bzsm: [ 60  -3  16 -37 -19   0   3 -16  10 -23   7 -42 -20   7  18 -50  67 -15
  33   0 -17 -27 -50   7   9  27  10 -27  14 -20 -15  29  -3]
bndl: [ 20   1  -4 -46  -5  -7  -7 -34   9  -1  -8 -14   5 -20  23  -3  32   5
  23  10   4  -4 -16  23  37   8   7  -2 -19 -15 -32  58  34]
ntmc: [ -4  27  16  24 -38   4 -39   2   0  20   4   4  13  10   7   9 -16   2
 -17 -15  13 -19   7 -18  15  -5 -27   3   4 -10 -11  -8  10]
ntmc: [  4  -4 -15   9  26   0  69 -11   0 -38   4 -11 -23   6 -40   0 -14  -1
  -9   0 -33   8  12   5 -51  27  17 -10  -9   9   6 -20   3]
mdjj: [ 32   7  30  26  10  19  -1   5 -10   5 -19   6  -4  28  -2 -46  27 -31
 -15 -12 -28 -26 -14   3  12  67   4 -23  12 -17 -10 -23 -14]
ntmc: [ -2  12   1  37  52  -1  46 -51   6 -15 -21  -4 -24 -13 -24 -39  13 -30
  -4  -6 -63 -22  -1  23  12  90  30 -20 -10  -6 -12 -11  18]
bzsm: [-35  10 -20  10  14 -14 -21 -12 -13  -2  -4  16  41 -21   6  17 -30  13
  12   9  10   8  30  -6  16 -27 -14  23 -19  30  21 -16  17]
zlqt: [-28  10   3  51 -11  -9   0   8  -1   3  20   1 -22   1 -27  22 -36   3
 -22 -14 -10  -1  14 -18 -26  -4  -9   1  11   1   5 -16  -6]
mdjj: [-32 -21 -10  26  62   2  40  -9  -8 -10 -13  32 -14 -24 -34  13 -20  -7
 -12   8 -28  23  15  18 -12   7  40  29 -11  26   7  -3   0]
bndl: [-40   0   5  52  20   6   6  16   6  31  -6  24 -21   3 -17   6 -30 -13
 -33 -11  -8   4  14  -5  -5  14   7   1  16  -2  13 -36 -25]
zlqt: [-36   2 -12  30  27 -15  36 -44  28 -13  11 -14 -47 -44 -26  -2  -3  -9
  10  -5 -37  -5 -14   5  -5  -2  37  16   9  13   7   7   6]
zlqt: [  7   6   5 -46 -10  17 -26 -23  23  24 -25  10  24 -21  41  -9  30  -2
  16   6  27  -9 -20  11  55 -32  12  30  -5   1 -11  22  17]
ntmc: [ 38  -9  14 -17 -31  -9 -18  23 -10  -2  20 -25 -16  24   9  -7  26   2
   7  -2   5  -5 -21  -1  -7  18 -17 -37  10 -31 -20  34 -11]
zlqt: [  6  -7 -22 -33 -35  -3  15  44   7  -6  21 -26   5  33   9  12 -18  21
   3   3  38  17  12 -24 -53 -40 -32 -27  14  -1  34 -41 -32]
ntmc: [-14  12 -31 -20  17 -14  22 -46  13 -31  -3 -18  19 -32   5  -9   0   8
  36  11  -9  -3   6   1   4 -21   8  16 -16  32  24 -14  24]
bzsm: [  2  12  22   9 -13  26  -3 -17  19   2  -7  15  -7 -14  -7  -3   8  -9
  -9 -12  -3 -16 -22  -9   9 -38  25  50  12  17  -5  -2   6]
bzsm: [ -2 -20  -8   1   9 -29   3 -12 -12 -40  33 -17 -24 -33 -22  14   8  12
  32   9 -21  11 -17   2 -19 -30  19  18  -1  21   0  49   7]
ntmc: [-18 -35 -11  -8  -9   2  -3  85 -16  24  15  18   1  37  -2  40 -38  20
 -25   8  47  45  25 -14 -49 -42 -24 -14  15  -4  27 -26 -52]
mdjj: [ -9  14  -1  11   6  14  35 -31  15 -10  -8   9 -11 -14 -25  15 -16   0
 -18  -7 -16  -3   7   5 -10  -3  21  29 -13   9 -15   1  28]
mdjj: [-13 -39  30  54  26  -7 -29  47 -30  16  17  31 -38  -1 -26  10   1 -14
 -17  -2 -18  16 -17   3  -4   6  22   9  25  -3  -6  32 -41]
mdjj: [ 20 -19  33  46  35  -1 -16   8 -29 -17   3  11 -19  -2 -19 -43  35 -31
  10  -4 -47 -15 -32   3   8  38  29   4  21  11   3   6 -26]
bndl: [  3  14 -15 -22 -25  -1   3  17  12  25  -5 -20  12  34  25  -3 -11   7
 -11  -2  28  -1  21  -4  -5  28 -40 -55  -1 -33   4 -32  -8]
bzsm: [-14   4  12   1   5  21  -5 -16  23  27 -20  22  -6 -20   8   1   8 -11
 -11  -5   5  -6 -14   7  32 -19  26  36   6   2 -10   8   5]
zlqt: [-35 -17 -10  45  51 -11  57 -15   1 -15   7  10 -52 -24 -53  20 -25  -7
 -19  -1 -45  19  10  17 -32  28  39   6  -4   6  -6  12   1]
ntmc: [  9   1   2 -29 -20   3 -24  -1   0   1   1   3  20  -8  17  12   8  12
  11   5  23   2  -7  -2  15 -40  -4  23  -6   7  -7  23  13]
zlqt: [-59  -4  -4  56 -19   0  42  38  45  51  26  -7 -90  15 -35  41 -55  -1
 -61 -25   5  16  10 -15 -55  -1   2 -30  42 -40   3 -30 -47]
bndl: [-42  26 -51  -7 -44 -14  42  10  22 -16  29 -29  10  14 -16  56 -80  44
 -14  -4  37  21  56 -37 -77 -62 -47 -10  -9  15  39 -65   6]
zlqt: [ 23 -14  -2 -49 -13  16  -3  36   9  21 -12  -5  12  30  34 -18  22  -1
   3   7  35   7 -10   1   1  -8 -11 -24  13 -16  14 -20 -32]
mdjj: [-25   6   1  15 -36 -33 -73  10 -10  22  29  -8   8 -16  21  26 -12  17
  16  -1  25  -1   1 -15  28 -32 -34  -4   6  -9  -4  36   3]
bzsm: [-31 -32 -30  12  40 -31  11  33 -38 -13  15  11   6   1 -20  32 -38  18
   2  19  -1  43  38   8 -33   8 -12 -20 -17  11  20   2 -13]
bndl: [ 18  21 -10 -27 -46   2  13   7  30  14   5 -43  -8  34  25 -18   6   2
  -3 -10  21 -16  -1 -13 -15  21 -35 -57  14 -36   5 -34 -12]
bzsm: [-26 -28 -27 -24  33 -38  -5  -7   0  23   2 -11 -20 -26  20  14  10   7
  21  21   3  26   3  37  33  36   3 -41 -14 -31 -19  63   5]
bndl: [-32  -6   2  53  22  -8  21  -7   3 -14  18   6 -40 -24 -41  12 -21  -6
  -9  -8 -32   4  -3  -7 -26 -12  28  25  14  21  11  -5 -10]
ntmc: [ 16  22  44  68 -27  12  -7   3   1  13  10  -2 -44  25 -29 -12   0 -24
 -41 -32 -34 -33 -15 -12  -8  57  -3 -20  23 -34 -33  -2  -6]
mdjj: [ -6  10  13  53  31 -29 -33 -59 -22 -49  16  -6   2 -57 -19 -34  26 -16
  49   0 -61 -31 -28  -5  33   1  29  42   0  47   9  26  25]
ntmc: [ 34   9  21 -11 -47  -2 -31   3  -2  -3  18 -20  -5  11   9  -1  21   4
   5  -8   8 -17 -22  -9   5  -6 -16  -8   7 -20 -25  35   9]
mdjj: [ -6 -20 -11 -10  36   8  44   3  13   4 -14   4 -23  -1  -7  -9   7 -10
  -6   7 -11  14  -3  18 -11  21  27 -10   3  -4   6  -9 -17]
zlqt: [ 11  23  -7 -41 -52  -1 -12 -20  14   9   4 -13  15   0  16  40 -11  27
  -7  -1  33   0  12   3  12 -21 -27   1 -26 -24 -41  45  48]
bzsm: [-13 -22 -10  -1  23 -14 -10  28 -30   9   0  19  13   6  -2  26 -19  11
  -7  13  11  29  25  13  -1  13 -12 -13 -16  -5  -4  19  -3]
bzsm: [-15 -33 -10   0  63  15  35  20  -4   0 -23  28  -1  -2  -7 -21   5 -16
   1  13 -10  22   1  12 -10   1  35  13   8  27  37 -40 -38]
bndl: [-29  -2 -44 -43  -6  -3  26  28  25  31  -9 -12  15  22  29  16 -32  19
  -7  11  49  27  36  -2 -19 -12 -32 -43  -2 -15  33 -52 -23]
zlqt: [  6 -12 -10 -16   6   1   0  23 -17 -20   2   4  28  10   3  -3  -5   9
  14  10  13  13   9 -11 -22 -32  -7  10   0  28  33 -30 -17]
bndl: [ -3  -9  41  36  15  37   1   6  35  30 -15  20 -48 -10  -3 -47  38 -44
 -13 -18 -21 -25 -56  -7  19 -14  56  37  55   7  16 -30 -51]
ntmc: [  7  22  22  18  -9  18 -10 -23   1   7 -14  18   7  -3  -7   4  -2  -7
 -21 -12  -9 -18   0   3  22  13   5  23 -10  -4 -30  12  29]
mdjj: [  3 -23   0  14  54 -17 -19  13 -25   3 -12   0   8   2  19 -57  35 -27
  30  13 -25  -4 -12  13  29  59   5 -39  12   1  29 -20 -37]
mdjj: [ 18   7 -12 -41   6  18  60 -26  49  13 -24 -30 -30  11  17 -38  32 -18
  -2  -3  -7 -13 -18  20   4  49  17 -42   7 -34  -6 -20  -5]
bndl: [ -5 -50   8   9  81 -18   3 -17 -19  -9  -8  20 -35 -47 -12 -20  46 -24
  28  20 -47  16 -35  44  38  34  64  15  -1   8 -16  73  -7]
zlqt: [-28   1   3  41   9  -4   8  -1   6   6   8   7 -26 -10 -22   9 -20  -6
 -15  -9 -16   0   3  -6 -11   1  11   8  11   4   4  -9  -8]
bzsm: [-22 -13  12   2  29  37  42  -1  52  54 -34  23 -53  -7   2 -14  15 -30
 -35  -9  -3   2 -24  22  18  15  51   9  26 -23  -9 -13 -29]
bndl: [-75  20 -23  78   9 -27  28 -16   7  10  22   4 -36 -18 -50  58 -82  14
 -41 -15 -21  13  51  -7 -33  18 -12  -8 -11  -6  -5 -12  20]
[-22   0 -15  16   1 -25  -4 -12 -12 -29  26  -7   1 -26 -19  25 -22  18
  18   4  -8   9  10 -10 -18 -35  -2  21  -8  27  12  14  14] => bzsm
[ 18  -6  25  -1  -4  41  40  26  34  44 -23   7 -50  38  -2 -19  17 -27
 -49 -17   0  -6 -20  11 -10  45  21 -28  27 -47 -21 -20 -35] => bzsm
[  0  -4   0  -1   4   2   1  13   2  12  -5   0  -2  12   7 -11   3  -6
  -4   0   4   1   0   1   0  14  -4 -17   8  -9   7 -16 -17] => bndl
[ -2   2 -13   8  -8  -6   6  31 -17  -8  10  -6  15  30  -6   7 -28  11
  -9   0  11  10  28 -16 -36   5 -32 -27  -1   2  23 -41 -16] => bndl
[-29   8  32  72  32 -12  -4 -71  17  13   1  13 -72 -64 -37   4  16 -29
 -13 -18 -68 -25 -34  30  53  51  59  31   0 -18 -64  89  41] => bndl
[ 14  18  45  24 -40  52  20   0  41  24  -6  16 -47  12 -23   4   4 -19
 -52 -32  -3 -24 -32 -14 -13 -24  31  42  31 -14 -29  -8  -7] => bzsm
[ 34  30  -4 -74 -74  36  -8  13  38  17 -14 -21  44  38  52 -13  11  14
   2  -5  66 -17  -4 -27  -3 -59 -37  -1  10  -6  19 -55  -6] => bndl
[-31 -10 -26 -19   9 -23  -8   3  14  27   1 -12  -4 -13  26   6  -4   7
  15  11  20  15   7  10  19   1 -10 -29   1 -16  11   7 -10] => mdjj
[ 16  -6 -24 -43   9  -2  33  -8 -10 -30  -4  -6  23   3  -4  15  -6  19
  10  15   7  19  20  12 -21  -4  -4  -2 -31   9  -3  10  24] => ntmc
[ -6  -3  12  18   6   7  16  -6  16  15  -2   4 -38  -5 -14   2   4 -12
 -19  -9 -15  -3 -12   9   1  19  21   0  10 -17 -19  15  -4] => mdjj
[-39 -13  15  70  31 -25 -69  30 -48  28   5  40  15  -7  -5  12 -24  -7
  -9   1  -9   9  20  -1  33  26 -16  -2   2   3   3  10 -16] => mdjj
[-42 -22  11  45  36  29  28  34   7  23 -11  51 -27  -3 -36  23 -34 -12
 -44  -7  -3  24   8  -4 -27 -33  39  47  20  23  19 -37 -37] => ntmc
[ -2  -7  18   9  -6  14   3   3  10  12   1  15 -27  -7 -14  17   1  -3
 -20  -7  -1   3 -14   4  -1 -16  22  25   8  -6 -21  26   0] => bzsm
[  1  25  -8 -12 -37   3  -6  -4   3  -2   3  -6  27  12   5  23 -25  19
  -9  -5  24  -4  23 -15  -9 -22 -31   3 -14   0  -4 -13  24] => bndl
[-19  25   9  56 -20   3 -11   9 -21 -12  14  19  17  11 -34  33 -54  12
 -31 -16  -4  -3  34 -28 -31 -19 -23  26  -7  21   4 -31  14] => bndl
[ 24  26 -14 -49 -31 -15   4 -63   9 -25   4 -29  14 -24   9  24  10  24
  20   5   2 -10   3  19  23   5 -10   2 -44 -16 -53  75  79] => zlqt
[-37  -6 -18   8  22   4  21   6  -6   6  -8  32  11  -8 -21  46 -47  16
 -25   6  11  30  38   6 -17 -22   4  26 -22  16   2  -6  13] => mdjj
[-10 -26   5  11  35   7  17  32   5  41 -18  13 -33  19   3 -16   8 -22
 -24   1  -5  13  -3  21   6  58  13 -42  16 -35  -3  -9 -40] => mdjj
[ 24 -28  34  14  20  13  -7  33 -13  30 -11  19 -36  22  -3 -17  32 -26
 -25  -4 -15   2 -24  23  16  60  20 -26  16 -40 -34  35 -28] => ntmc
[-14 -19  -9   5  34 -12  -2   7 -23  -3  -3  17   8  -9  -7  12  -9   3
   3  12  -6  20  14  14   4  10   6   2 -14   8   1  15   1] => bndl
[ 31  -4  18  -3 -27 -11 -65  41 -29   9  11 -12  26  32  33 -31  27  -4
  20   1  17 -14 -13 -16  17  13 -39 -37  18 -14  12  -7 -31] => mdjj

tc-ms: [-24  31  21  19  -5 -11  16  51   6  -1  53 -15   2  40 -34 -16  -3   5
  -8   7   8 -24  33  65   2   0 -21 -35   5   5  -1 -39  63]
qz-sn: [ 15  -4 -16  -5  20  26 -25 -13 -22   5  14  15  -8   3 -16  -1 -46  10
  10   7  21  36   6 -37   0   2  13  43   6   6 -12  34   1]
qz-sn: [-13  18   5  -1 -18 -19  -6  18  12   2  -3 -11  22   9  10 -10  12  -2
   1  -7 -12 -20  16  18  12   1 -14 -26  10  -2  15 -12   1]
jc-qm: [  6 -13  -8 -19 -19   2  21  20   4 -11  17  13   0  -1  23  20   0 -20
   0 -23   7   4  13   8   2  23   6  -1  20  17  34 -11 -10]
jc-qm: [-10  16   3  11 -68  10  -7  36  39  32  54 -22  -5  36 -34 -21 -23   2
 -23 -44  48  12  92   7  27 -20  -2  -8  21  31  52  26  63]
rm-cn: [-24  -1  16   6   7 -15  28  14  -9  -6 -10   8 -12  -1   8  -4  14  -5
   3   7   2 -20 -10  30  -8  22 -12 -14   2   6  -1 -33   9]
qz-sn: [  9 -39  33  19 -18 -10  33  10  56 -27  35  16  49 -43  43   8  66 -53
  11 -46  22   3 -32 -18  25 -39  45  -8 -18   3  17 -24   0]
jc-qm: [ 36  21 -43 -50 -53  12 -11  34  16   1  59 -28  15  45  -7  29 -21   0
 -19 -26 -33   3  69  29   7  -7  -8 -24  25   2  54   6   1]
tc-ms: [ 19 -21 -72 -93   4  19 -12 -31 -60  -6   2  34 -12  -8  50  35 -29  -8
  42  11 -62  25   3 -31 -18  30  -2  39  20 -15  24  -5 -64]
rm-cn: [ -2   5   3 -15  14 -10  28  16 -23 -11 -14  -2 -12  16  -8  -1  -5  12
  -2  25 -21 -23  -5  37 -12  17 -22 -13   4   2  -4 -26  -2]
qz-sn: [ -9  16  46  60  24 -15  17  13  22 -12 -33 -20   2   5 -41 -20  18  10
 -39   5  43 -28 -24  31 -13   3   8 -38 -20  16 -32  -7  30]
rm-cn: [-13   0 -32 -35 -17  13 -15 -16 -22  15   9  10 -10  11  -9 -17 -23   4
  12  -7   6  13  44 -20 -10  -2   9  12   3  10  20   5  14]
rm-cn: [  0  -4 -10 -20  -7  -1   5  -5  -6  -3  -7   3   4   1   0  -8   0  -1
   3  -4  -2  -3  12  -4  -5  -3   7  -3  -2   7  12  -4  -3]
rm-cn: [ 17 -11 -39 -54 -22  15   7 -32 -10   0  -3 -10  -3  11 -26 -12   1   8
  -9  -6 -17   0  36 -12 -28 -36  27 -11 -25   6  20  -2   6]
jc-qm: [  9  29 -37 -53  -4  -2  -8  51 -40  -9  29   7   4  44  17  28 -54   4
  12  10 -36  -3  39  42   3  62 -39  -2  56   6  33 -14 -24]
jc-qm: [  1   1 -41 -21 -16  24 -32 -35   2   4  16   3   4   2 -19  -4  -7 -11
 -10 -34  30  22  37 -34 -29  -8  52  -7 -16  15  15  14  18]
jc-qm: [ 31 -12 -29 -15 -28  35 -25 -10  19   4  45   4  11   3 -14  10 -25 -14
 -10 -43  41  44  41 -46   3 -20  47  23   2  20  28  42  12]
tc-ms: [-22  -7  15  34  48 -14 -21 -36 -14   3 -38  19 -11 -50  54  21  32  -6
  33  33 -36   0 -88 -20   2  21 -22  23  -9 -46 -54  -8 -47]
tc-ms: [-28 -35  -2 -12 -36   1  20 -36   7  24 -19  14 -25 -30  19 -22  29 -11
  15 -19  11   6  16 -35   2 -26  12  17 -16   6  25  -1   9]
tc-ms: [-17   3 -23 -38  12   1   8  -8 -47   7  -1  10 -27  14  -1  -7 -18  16
  23  34 -38  -8  10  16 -16  12 -26   9   2 -12  -5 -25   2]
tc-ms: [  1  17  38  34   6  -6  20  28  -3  17 -33 -26 -30  32 -56 -30 -34  45
 -30  32  19 -17  14  30  12  -2 -41   2   7  16 -15  24  28]
rm-cn: [-34 -26  -7 -21 -18  -3  33 -37 -11   9 -28  11 -29 -17  -2 -28  33  -6
   5  -7   8 -14  13  -7 -28 -15  19 -10 -29  11  14 -29  21]
qz-sn: [  5   5 -50 -30 -57  31 -32   6  13  26  78  -1 -17  19  12  34 -25 -16
   1 -43   3  38  70 -11   7   8   5  14  28   3  52  21  16]
tc-ms: [  5  -8 -36 -52 -16  10   2  -7 -26   3   5  12  -7   9   8   2 -22   0
  13  -3 -17   9  32 -10  -7   7   1  13  12   7  29  -1 -12]
qz-sn: [ -5  -4  16 -27   0 -34   7  13  -3 -16 -34  11  62 -11  32 -38  18  -7
  34   7 -28 -25  -8 -12  30 -22  -7  -6   4  -4  12 -18 -30]
tc-ms: [ 68 -18  17  23  36  17  12   3   7 -17 -22 -10 -14 -12   0  51 -20  16
 -25  23 -12  20 -66  -9  11   7 -12  36   7 -10 -30  47 -57]
rm-cn: [ 14   9 -14  14 -25   7 -53   2  28  20  16  -4  12 -13  42  37  -9 -12
   5 -27  -6  30   3 -34  34  15 -12  23  32 -15  18  47 -37]
jc-qm: [-18  32   6   7  35 -16 -21   8 -35   7 -25  -5  -4  18  -9 -15 -24  29
  14  48 -31 -18 -14  22   2  21 -45   1  11 -20 -34  -6  -6]
jc-qm: [-21  -6  67  78  41 -24 -11  -3  10  17 -59   9   0 -41  26 -19  10  14
  22  34  11   0 -75 -30  45   1 -39  41   5 -22 -52  31 -25]
qz-sn: [ -3 -16 -30  -8 -41  31 -49 -39  34  13  53  16  38 -18  -7 -26   3 -34
  11 -69  67  50  55 -85   4 -52  84  18 -22  20  31  34  39]
jc-qm: [-22 -24   4 -14   6  -6  42  25 -25 -20  -4  46 -15 -14  40  13  -5 -30
  17 -16  33   1  -7  10  -7  65   6  12  29  35  27 -32 -11]
tc-ms: [ 30   7 -49 -60 -13  16 -11  16 -13 -24  51   7  29  25   5  25 -24 -17
   3 -22 -15  13  37   6 -13  11  26 -10  16  10  34 -11 -10]
rm-cn: [ 29  -9   9  38  18  28 -34 -44  21  16   7 -17  -1 -15 -40 -10  -5  19
 -10   9  18  34 -23 -54   7 -65  26  34 -38 -20 -45  55  14]
jc-qm: [  9 -30  -9 -15  12   4  20 -16  -7 -24 -11  27   1 -30  33  23  19 -26
   8 -14   6   8 -33 -17 -16  19  29   8  -5   8   5 -14 -30]
rm-cn: [  7 -18   2 -22  -3 -12  24 -11  -2 -12 -41   4  13 -13  10 -14  18  -2
   1  -1  -9 -15 -10  -9  -4 -12  10  -8 -10   8  11  -8 -23]
qz-sn: [ 25 -11 -11  -3 -21  26  -7  25  18   0  71  12   3   4  12  32 -25 -21
   4 -32  25  40  23 -16  22   4  14  31  25  11  27  23   7]
tc-ms: [ 19 -19   1 -29  -8  18  65  24 -23   3  37  -8 -55  33 -38   6 -24  24
  -9  31 -22  -3  24  47  -8 -17 -30  16  -1   6   9 -18  33]
qz-sn: [-19  33 -29  -1 -50   7 -52   8  24  28  49 -16   9  23  -2   3  -9  -9
  -6 -39  12  12  68  -1   8   3   2 -19  18   1  34  14  30]
rm-cn: [ 10   2 -33 -39 -13  14 -20 -15 -18   9   2   1   2  13 -11 -10 -28  10
   7  -2  -8  14  35 -24  -4 -10   7  14   3   4  16  19  -4]
qz-sn: [-29  30  32  61  20 -21 -11   0  19   3 -24 -24  -6   0 -18  -6  31   8
 -25  12   8 -31 -30  36 -13  11 -12 -43 -17 -13 -39 -16  21]
[ 30   5 -21 -31  -3   4  -7   2  -9  -5  -9 -11  10  14  -4   9 -19  13
  -5   9 -30   0   9  -1   1  -4  -9   2   8  -4   9  15 -28] => rm-cn
[  3 -12  -6  -6  16   5   7 -28  -8  -6  -8   1  -8 -12  -6   0  16   1
   1  12 -13  -2 -22  -6 -20 -17  14  -1 -26 -11 -20 -11  -1] => tc-ms
[  7  11  21  17  23  -9  18  27 -10  -8 -16  -7 -12  13 -10   9 -14  16
 -12  26  -7 -15 -21  35   2  25 -30  -4  13   1 -17  -4  -7] => qz-sn
[ 10 -21  51  50  -1 -17  13   8  40   6 -25  -4   9 -38  38  10  32  -6
   4   0  -3   1 -54 -18  47 -18 -23  22   5 -17 -11  24 -32] => jc-qm
[-18  13 -46 -37 -16  -6 -24 -17 -13  -6 -16  10   6  -4  35  21  12 -22
   2 -26 -14  -8  16   2 -30  47  16 -31  12   4  29 -21 -28] => jc-qm
[-37   4 -11  -7  21  -9 -15 -43 -22   3 -22   9   0 -16   3 -24  28  -1
  21  17 -18 -14 -17  -8 -28  -9  12 -15 -31 -20 -28 -32   8] => tc-ms
[ 17  25 -21 -22 -23   2 -15  71  13 -21  93   7  42  33  29  43 -24 -33
   7 -35  -3  11  40  37  22  39  -3 -15  51  10  44 -18   1] => tc-ms
[ -2 -12 -14 -21 -21  -4  12 -18   0   8 -26  -4 -18 -10  19   9  19   0
  -3  -4 -26  -9   1   0  -8   1  -9  -6  -2  -5  18  -4 -22] => rm-cn
[ -3  12 -19 -35 -16  -7 -23   8 -14   7  -4   3  28  14   8 -22 -24   6
  21   0 -16   0  37 -15  17  -4 -11   6  19   2  23   9 -11] => qz-sn
[-19  -8 -25 -16 -32  -1  -4 -16  12  -2  -8  14   1 -18  33  13  26 -33
  -5 -47  21   1  18 -13 -19  29  32 -22   4  19  38 -13 -10] => jc-qm
[-21  13 -31 -17 -20   7 -41 -38  -5  22  -8  -4   4   4 -17 -30  -4   5
   3 -15  10   7  42 -33 -15 -19  23  -7 -15   2   9  13  19] => qz-sn
[-22 -35   7  -8 -24   3  33 -42  -4  28 -44   3 -44 -20 -13 -37  17  14
   2   3  11  -1  13 -28  -7 -36   2  20 -27   9  10   7  17] => tc-ms
[  9 -16  44  37  25 -16  43  -2  21 -21 -31 -11   1 -21  -7   0  46   0
 -18  16  -3 -26 -60  22  -6 -21   3 -20 -31  -8 -33 -20  -3] => rm-cn
[ -3   8  16  20  23 -15  -7 -22   2   3 -34 -19   3 -11  -5  -9  26  18
   0  32 -36 -21 -40   6  -2 -25 -18 -12 -25 -32 -39  -4 -12] => jc-qm
[  0 -16   4   5   1   4  15 -18   7  -5  -6   2  -8 -14  -3   0  20  -7
  -6  -6   9   0 -13  -6 -13 -12  19  -3 -20   2  -5  -7   5] => qz-sn
[ 54  -5 -57 -74   8  11  -1   7 -26 -38  21  10  22   7  41  64 -14 -16
   9   0 -65   7 -15  11 -16  32   5  -2  22 -13  22 -14 -71] => jc-qm
[ 37  10 -16 -12  13  20 -35  23 -16   1  32   7  15  18   1  18 -63  11
  13   9  -2  36  11 -24  28  12 -13  46  35  -1   1  45 -23] => jc-qm
[-45  17  46  35  16 -27  27  32 -17  14 -21  -2 -24  16 -18 -38  -5  23
   7  37   6 -32  -1  45  12  15 -51  -6   9   3 -20 -26  36] => jc-qm
[-29   0 -10 -22  -5  -5  22   1 -26   5  -5  10 -27  10  -2 -11  -1   2
   7   8  -5 -14  21  23 -19  20 -11  -9   2   9  12 -31  17] => rm-cn
[ 44   0 -68 -59   2  43 -30 -34 -20 -16  45  -2  12  22 -37  16 -31  -1
 -10 -14  -4  32  34 -27 -41 -23  58   2 -21   4   6  14   5] => jc-qm
